Each row is followed by its class number.
[-12  -3  43 -28   6  19  -6  34  -7 -40 -50  33 -10  28  -5   9 -10  -8
   0  12  27   1 -26  17 -66 -19 -21  -2  29   7 -18 -16  14 -11 -58  20
  -4 -11] => 1
[ -1  -7  20 -29   2 -29  28 -17 -14  16   3  13 -34  19  32   5 -27  -5
 -14  -3  20  22 -18 -10  -1  -8  32  -2  14   7  31   0  11  -8 -15 -14
  -3  -9] => 9
[-20  -6  27 -13   1   7  29 -36  11  17 -17  19 -44 -11  25 -23 -24  20
  11  19  16  41  40   2 -39 -25  28  19  -8  16 -31  -2   1 -17 -28  -7
 -11 -15] => 3
[ -7 -19  19 -14  19 -18  34  -2  -4  13  21  26 -47  10  50  -1  -8 -19
  -7  26  27  23  -8  -2 -11  10  35  -1   6  22  33  -5  32 -18 -20 -10
 -13  -9] => 4
[ 14 -45  -1  12  35 -22  15  72  -1  -3  -3  17  -7  31  27 -70  57  23
   0  -6  -9  30  -8   8   5 -12 -52   2   1 -10  59 -10  -6  42  21   8
  43  18] => 2
[ -1   8 -37   0  27 -12 -11  36  -1 -13  17  -4   3 -38  10 -27  12  -3
 -30   8  19   7 -34  16  44  11  38   0  -5  28  25  -8 -24 -53 -17  17
  -4  18] => 11
[  7  -3  -9 -22   8   6   6  34   5 -18   8  21  -5 -11  30 -21  11   3
 -22  18  42  23 -35   6  -8  -1  61   0  11  29  43 -16   4 -34 -46   7
 -24  28] => 3
[  6  -5 -17 -32  11   0   1  21  -1   0  10  -3  -9 -19  38 -35  -1   6
 -22  20  42  15 -32  16   9 -18  62  -7   1  15  54 -10 -10 -44 -27  -5
 -15  39] => 2
[-49   9  64  12  38  10 -36   4   8  -3 -17  13 -20 -39  42   0   5  35
 -41  38  14  18   4 -35 -18   7 -16   6 -27  19  -8 -35  28  22 -73 -10
  11  33] => 4
[-36 -25  20 -21  12 -19  49 -36 -32   5  -5  22 -49  30  72 -27 -20 -39
  -6  23  34  29   2   1 -31  -2  55  -4  12  -7  38  -8  24 -20 -22 -27
 -23 -28] => 10
[ -2 -13  15 -28   9 -27  35  -6 -12  20   7   8 -36   3  51 -10 -25 -10
 -19  -1  16  32 -17  -9   3 -11  37 -14  10  15  35   3  13 -15 -25 -24
 -19  -6] => 9
[ -2  -1 -43 -12   9 -12  -6  41  -8 -11  38   7   0 -13  31 -10   6 -10
 -10  29  39   4 -38  42   1   0  41  -6  13  18  41 -12   1 -53  -8   0
 -18  29] => 2
[-32  10  19   3 -14   4  22 -36  22  16 -31  10 -69  13  32 -28 -31  12
   5  -7   2  31  21  19 -32  -2  31  45 -16   8 -26  11  -1 -22 -12  -9
  -4  -1] => 5
[-33   7  16 -19  -8  13  30 -34   2   5 -31  18 -41  10  30 -32 -26  14
   3 -13  24  35  19   6 -32 -25  37  31  -3   3 -13   1  -3 -17 -23   2
   1  -3] => 9
[ 44  -3  15  32  12   5 -23  -2 -40 -19 -22 -21 -48  29  21 -40  20  17
 -53   1 -32  31 -10 -21  55   0 -56 -31 -12  -1  -8   3  -8  25  82   3
 -14 -11] => 10
[-39  12  22   1  -3  12  23 -26  10  16  -6  27 -51  11  21 -13 -20   0
   9   9  27  32  25  21 -34  -5  18  33  -9  15 -26   2   4 -26   7   6
  -3  -9] => 4
[-79  13  45  11  63   2 -12  16 -23   2 -33  22 -13 -18  44 -24   6 -15
 -52 -27 -20  28  27 -55   8 -10  -3  36 -57  -3  26 -42  25  51 -82  -3
  46   7] => 5
[-40 -24  19 -19   6   6  30 -24  12  -4 -17  15 -41 -23  45 -22 -27  -8
  15   9  24  29  13  15 -50 -20  40  16  11  14 -32  -8  18 -40 -55 -13
  -7 -20] => 11
[-13 -20  14 -31  14 -18  31  -6 -20  11   9  26 -44  13  54 -22 -13  -7
 -20   9  20  31 -10 -15 -14 -13  45 -15  11   5  25 -13  17  -5 -19 -26
 -24 -14] => 8
[ -9 -16  15  -8   7 -18  37 -16 -13  14   0   5 -50  25  59  -6 -15 -23
 -13  11  -6  19   9   1  -9   3  46   4   2  17  27   6  21  -5 -24 -31
 -17  -9] => 5
[-43  -7  16 -14   2   8  35 -26  16   7 -18  14 -35  -5  23 -24 -29  -8
  20  -2  16  18   9  24 -37 -17  36  28  -6  11 -34 -10   1 -32 -43  -2
   3 -18] => 11
[ -7 -17  19 -17  14 -26  35  -6  -9  10  -1  23 -63  34  53 -18  -9 -27
  -8  10   4  30   5 -17 -28   3  43   6   9   7  33   1  26  -4 -16 -21
  -7 -13] => 5
[-23 -15  25 -33  18 -28  34   1  -8  14   2  17 -43   9  53   0 -17 -31
  -4  27  29  14 -13  -3 -18   1  44  -7   9  10  22 -10  21 -22 -32 -18
 -12 -14] => 11
[-28  30  10 -12  26 -22   3  47  39   9 -24   2 -53  31  89 -99  17  21
 -47  27  14  27 -79 -40  47  19   4   4 -48  14  48  -3 -22  -9  -6  25
 -18  36] => 1
[-14   4 -19 -20  20   4  23  19 -12  -8  17  16  -6 -14  40 -41  19  -4
 -31  16  31  30  -3  -1   7 -22  74   2   1  29  45 -20 -20 -15 -29  -3
 -18  32] => 3
[-15 -17  23  -1 -19   6  24 -26  21  16  -1  11 -46  -8  24  -1 -27  10
  15   8  21  30  14  36 -35 -14  19  19  12  22 -24  10  10 -33 -18  -8
 -10  -9] => 4
[ 83  15  -3  54   5 -15 -38  38  18  -6 -23 -13  -3  11 -34 -32  13  12
   7 -22 -51 -11 -15  25  46  24 -86   4 -48 -12 -31 -27 -21  32  34  20
  54  24] => 2
[-10   3 -13  -7  -6 -10   3  33   7   9  25  19 -44 -26  93 -45  14 -16
 -25  21  41  16 -23   3 -17  -4  60 -10  17  12  37 -10  -2 -34 -20 -13
 -40  30] => 6
[ -6 -22  28 -23  -2 -27  21 -19  -7   3  18  23 -26  -3  48   0 -15 -15
 -16  23  15  20  10  15 -21   9  27  -9  17   8  20   1  29  -8 -45 -28
 -26 -19] => 7
[-16  27  15   7 -29  32 -13  26  -5 -24 -47   2 -37  15 110 -48  43 -25
 -29  13  21  33  38 -45  12 -22  25  15 -29 -12   2 -19  11  35  37 -17
 -23  29] => 2
[  0 -12  13 -14  11 -18  31  -1 -19   7  15  27 -52  16  64  -6  -5 -39
 -15  27  20  31  15   6 -12  -3  45  -6  11  27  24 -11  22 -15 -12 -12
 -11  -8] => 4
[ 53 -19  22  24  21   7 -26  20  30 -21 -70  40 -37 -23  78 -83  24  10
 -13 -10 -24  43  31  -2 -26  18  11  -3  -5 -17 -35 -32  13  17 -62 -16
  23   0] => 8
[ -9  -7  40 -41  14   8 -37  45 -18  -8 -41 -14 -23  13  12   1 -21   4
 -29 -25  15  23 -20 -33 -23 -22 -34 -28 -12 -29  39 -23  26  42  -1 -10
  23  40] => 2
[  3 -17   5 -22  27 -12  15 -17 -18   2  12  22 -29  18  44  -9  15 -20
 -24  22   4  27   0  -5 -18   2  45 -15  11  -5  29   1  21  -1  -3 -13
 -14   0] => 0
[-20   8 -38  -2  10 -15  20  35  13   8  31  10 -10 -23  26 -49  15  10
 -20  -1  30   4 -41  12  -3   7  44   3  -4   7  45 -12 -20 -18 -21  -8
  -9  40] => 6
[ 25  14  52  17   2 -23 -13  37  44  -1 -55  31 -15  -7  45 -70  15   1
 -15  10   6   7 -28   1   0  51 -14  11 -33 -31   3 -30  -1  17 -59  -3
  21  30] => 7
[ -8  15  42  33  17 -20 -30  30  39  11 -20 -15 -14 -40   8   0 -36 -11
  -6 -33   6 -10 -61  29  27  43 -26  14 -42 -15  -8 -27   2 -16 -51  -5
  23  28] => 11
[ 56  15 -12 -34 -63  -7 -31  -2  42  29 -12 -17   3  48 -17  44  -5  19
 -24  -6 -40 -15 -64  20  37   9  12   9 -20   5   4  15  16  10  -3  29
   5   9] => 0
[-28 -15  29 -23   8 -28  36 -25 -14   1  17  28 -25  16  47 -29 -14 -25
 -11  22  20  18   6   1 -29   5  30  -3   9   2  25 -12  13  -1 -39 -21
 -10  -9] => 7
[ -7 -24  12  -2  30 -25  35   7 -12  15  25  13 -36  -4  40  -9  -5 -21
  -9  11  22  25   2   5   5  10  32  -7   4  17  42   0  16 -14 -17 -19
  -9  -7] => 4
[ 55  27   8   2  10  46 -39  -1  13 -35 -40   3   7 -19  12   8  39  26
 -33  53  -9  -2  17 -20  10  28 -17  -6 -27  18 -12 -15  15  19  16  14
  13  73] => 4
[  3 -26 -14 -20  37   8  20  16 -29 -24  15  18  -7 -20  43 -28   8  -5
 -37  11  24  20  -7  -2   5 -18  65 -23  35  26  49 -18  -6  -6 -49  -9
  -9  11] => 12
[-34   2   6 -16  -1   5  25 -25  13  12 -20  11 -45 -11  37 -30 -28  -7
  14  16  12  18  11  16 -28 -18  33  16  -6  12 -48 -10  -8 -37 -18   0
  -5 -15] => 11
[  61  -50   37   33   36  -27   20   49   16   -2  -74   22  -34   -6
    3 -106   30   20    3  -33    9   46  -11    4    1   23  -19   -4
    4  -44   33    1  -24    6  -20  -10   25  -22] => 10
[-11  13  33  50  28 -16 -14  35  37   2 -42  -7 -38 -52  30 -55   4  11
  -1  -5 -20  14   8 -10 -14  21 -25  13 -50 -19 -26 -34 -14  26 -57 -28
  24  57] => 5
[  0 -15 -31 -16   9  11  17  42 -11 -11  42   5   1 -16  26 -10  -1  -9
 -26   0  34  17 -45  25  12 -18  52 -22  37  28  48   0  -6 -36 -17   2
 -31  13] => 12
[ 18  10 -20 -22   7   8  -7  26  -8 -16   3  20  -3  21  21 -21   9  -1
 -31   5  33  11 -43  29  13   1  58   7  10  23  46 -13   0 -37 -11   7
  -9  14] => 2
[ -8 -19  23 -20  25 -24  38  -5 -12  19  17  21 -43   1  50 -12 -10 -13
  -4  28  23  36  13 -15 -17  -8  38  -7   1   8  27  -9  20  -6 -20 -18
 -15 -13] => 3
[-42  47  -2 -27   4  -6  33  24   3  15 -61  14 -29  55  40 -21 -29 -33
 -15   9  -7  21  -4  48  -1   8  -6   4 -36  11  -3   7 -18  -5  15  -3
 -10   9] => 1
[ -3  -2  14 -27  16 -25  33 -11 -14  19  10  21 -50  19  57 -20 -15 -13
  -9  14  22  24 -15 -16  -8  -8  39  -8   8   5  28  -6  12 -13  -9  -8
 -13  -5] => 9
[-19  -6  -7 -18  29  -6  46 -13 -22  13  18  18 -32  31  47 -16 -26 -27
 -15  12   6  21   3   5  -2   6  44 -19   9  22  29   0   8   0  -4 -18
 -15 -19] => 12
[-14  -6 -10 -11  12 -28  23  24 -19   2  21  12  -5  10  10 -52   5   3
 -14 -11  49  16 -36   8   9 -22  45  12  27   7  63  -4 -45 -39 -18  18
  10  18] => 9
[ 15 -24 -24 -14 -23   8   6  18   8 -25  25  14   7 -11  50 -17   8 -11
 -24  -1  44   8 -46  31 -24  -3  72   1  44  28  57   4  17 -57 -58  -3
 -20  20] => 6
[-16  -1  35  10  29 -29  -4  65   6   0 -31  35 -11 -14  56 -59  19   0
 -53  -6  32  36 -27 -30  22   7  25   4   6  -3  54 -29 -20  19 -57 -10
  26  11] => 12
[ -4 -10  -2  -7  -1   8   6 -40  14   4 -14  23 -40   6  22 -32  -1  13
   3  13   1  31  15  29 -42  -8  34  16   9  -2 -30  11  -3 -27  -5   7
  -8  -6] => 0
[  7 -33 -20 -16   4 -11  15  28   3 -17  29  27 -11 -30  53 -39  17  19
 -22  14  34  14 -60   7   2  -8  57 -12  37  19  33 -25  -4 -30 -38 -17
 -32  19] => 8
[ -1 -12  11   4  -7   7  17 -29  15  -1 -26  12 -40  12  24 -36 -24  19
  22   6  13  25  16  32 -30  -5  10  26  -7   7 -29   1   9 -29 -13  -8
   4 -18] => 2
[-16 -10   8  -5 -10   9  21 -24   9  -5 -22  20 -36  23  23 -36 -20  12
  22   4  24  25  12  27 -39 -11  18  31  -1   8 -16  -2   9 -27  -9  -1
   2 -15] => 2
[-32  -3  21  -8 -11  13  29 -37  16   7 -38  21 -63  15  40 -29 -30   6
   9  -2   8  30  20  16 -48  -5  47  39  -2  10 -24   7  10 -26 -32 -14
  -9 -12] => 5
[  2  -9   9 -20  12 -28  40 -12 -15  18   2  13 -48   5  57 -11 -23 -10
  -9  12  22  21 -14   3   3   1  46  -9   8   3  24  -1  12 -23 -19 -21
 -21 -10] => 9
[  6 -12 -40   1  15 -10   4  10  -7 -11  30   6  11 -20  25 -39  31  -8
 -31   4  18   9 -41  30  23   0  69  -2  18   4  43  -4 -31 -33 -15  -3
 -12  32] => 0
[ -4 -21  11 -22  17 -18  40  -8 -20  -2   3  32 -27  29  44 -22   6  -9
 -16   1  15  22   0 -11 -11   1  47  -3  11   2  39 -17  13  16 -19 -27
  -9  -6] => 8
[ -5  -5  11 -14  17 -20  40 -11 -14  15  -1  19 -45   8  55 -24 -10  -7
 -11   2  22  34   0  -9   1  -4  45   0   5   0  24   2  11 -13 -10 -18
 -15 -16] => 9
[-17 -28  20 -14   6 -22  46 -25 -18   7  -5  12 -43  17  54 -27 -14 -22
  -4  19  28  33  -6  -6 -17  -1  32  -6   5  -5  34   1  17 -18  -7 -27
 -27 -25] => 10
[-11 -22  62  11   7 -16 -10  34  26  22  -5 -17 -22 -47  12  -1 -37   5
   6   6  25  -1 -61 -23   4   9 -50  -6 -28  -9   2 -21  25 -19 -57   9
  14  16] => 4
[ -1  -6 -18 -18  -5  -9  13  37  16  -2   7  26 -35  -4  57 -60  17   1
 -14  12  47  17 -36  -7 -28   6  54   1  15   5  51  -4  -1 -36 -23   7
 -17  28] => 6
[  9  -8  55 -15  33 -23  21  49 -13  -1 -49  28 -39  -8   4 -17  -3 -19
  25 -11  23  -4 -12 -34 -35  -9 -39   1 -27 -59  17 -58  17  44 -51  20
  51  39] => 9
[-29 -14  21 -28  18 -25  33  -2  -3  15  19  13 -45  -7  73   5 -23 -42
  -6  30  26  23 -14   0 -23  -5  52 -14   7  17  11 -10  35 -34 -40 -30
 -28 -19] => 11
[ 19 -11 -40 -12   9 -11   0  24   1 -16  30   4  -4   1  30 -27   6  13
 -21  17  26  12 -59  38  21   7  36  -2  12  24  51  -7   0 -44   2  -1
  -6  30] => 2
[-35  67 -54   6   9  41  26  28  -3  27  -9 -14  -3   4  14 -29 -13 -25
 -36 -55 -24  -6 -28  44  60   8  25  20 -92  -9   8 -13  -4   8  12  13
  -6  34] => 6
[ 63  32  16  26 -21 -13 -42  53  25   4 -27  18 -68 -24  63 -38  39  -2
 -22  31   7   7  16   4   4  -4  -2  21 -43 -19  -9 -32   8 -12 -39  51
  19  44] => 6
[-16  -2   2  -5 -26  18  26 -32  23  16 -17  21 -39   4  26 -32 -17  16
  12  -6  10  26  28  26 -56 -17  22  25   4   6 -31  14   2 -22  -9  -6
  -4 -14] => 6
[ -6 -22 -30 -11  23   1   8  22 -12 -21  23  20  13 -30  41 -55  24   9
 -37 -11  24  22 -30  -4  16  -8  61 -11  28  22  49 -18 -28 -15 -24 -20
 -20  24] => 8
[ -4 -30  22 -23   3 -19  32 -12 -11   8  10  16 -31  30  44 -15 -16   0
 -15  -2  16  20 -25  -4  -9  -4  41  -8  16   5  34  -7  22  -2 -32 -26
 -18 -18] => 8
[  32  -34   59   -1  -13  -21  -11   21   25  -19  -38   23  -15  -50
   20   23  -15  -33   18   12   21   14    3  -15  -41  -10   -1   14
    6   -2  -36  -28   54  -40 -114    8   26  -40] => 11
[-31  -7  16  -8  -2  11  36 -29  10  16 -11  18 -45   6  19 -24 -38  11
  16   2  19  30  19   6 -35 -12  22  11   9   7 -27   8  -3 -14 -12  -5
  -9 -30] => 12
[  5  32  27  52  30 -22 -18  35  20   9 -27  -4 -10   1 -18 -52 -11 -13
   0 -29  -6  38  10  26 -15  11 -45  10 -53 -35 -24 -18 -15   5   4 -20
  51  18] => 2
[-32 -21  20 -10 -15   9  36 -53   4  -2 -38  27 -50  11  45 -39 -22   3
  15   5  28  37  22  24 -54 -12  38  28  13  -7 -16   1   6 -26 -21 -15
 -14 -26] => 10
[-25  -4  16 -34  20 -21  31  -2 -10  16  11  14 -48   3  54  -5 -26 -41
  -7  20  27  21 -11 -11 -13  -5  53 -10  -1  14  16  -9  22 -36 -27 -11
 -22 -23] => 11
[ 10  10 -16 -19  16  -7   3  36  30  -5  24   2   9 -24  24  -7  12  12
 -36   4  24   0 -76  36  30   1  46  -7  10  26  50   2 -27 -30 -31 -11
 -35  40] => 1
[-10   7  18   6  38  11 -34  86  16 -15 -19  56   8  -1  34  -1  60 -15
 -20   4   3  26   6 -35 -13  31 -40  17 -22   1  39 -28  50  42 -17  31
  32  20] => 4
[  1  30  24 -13  18  -1 -30   6 -20   5 -30 -15 -77  54  38 -56 -24  -2
 -28  -8   4  21  -4 -18  -2 -12   9 -11 -39 -12  10 -27  -5  19   9  13
  13  26] => 2
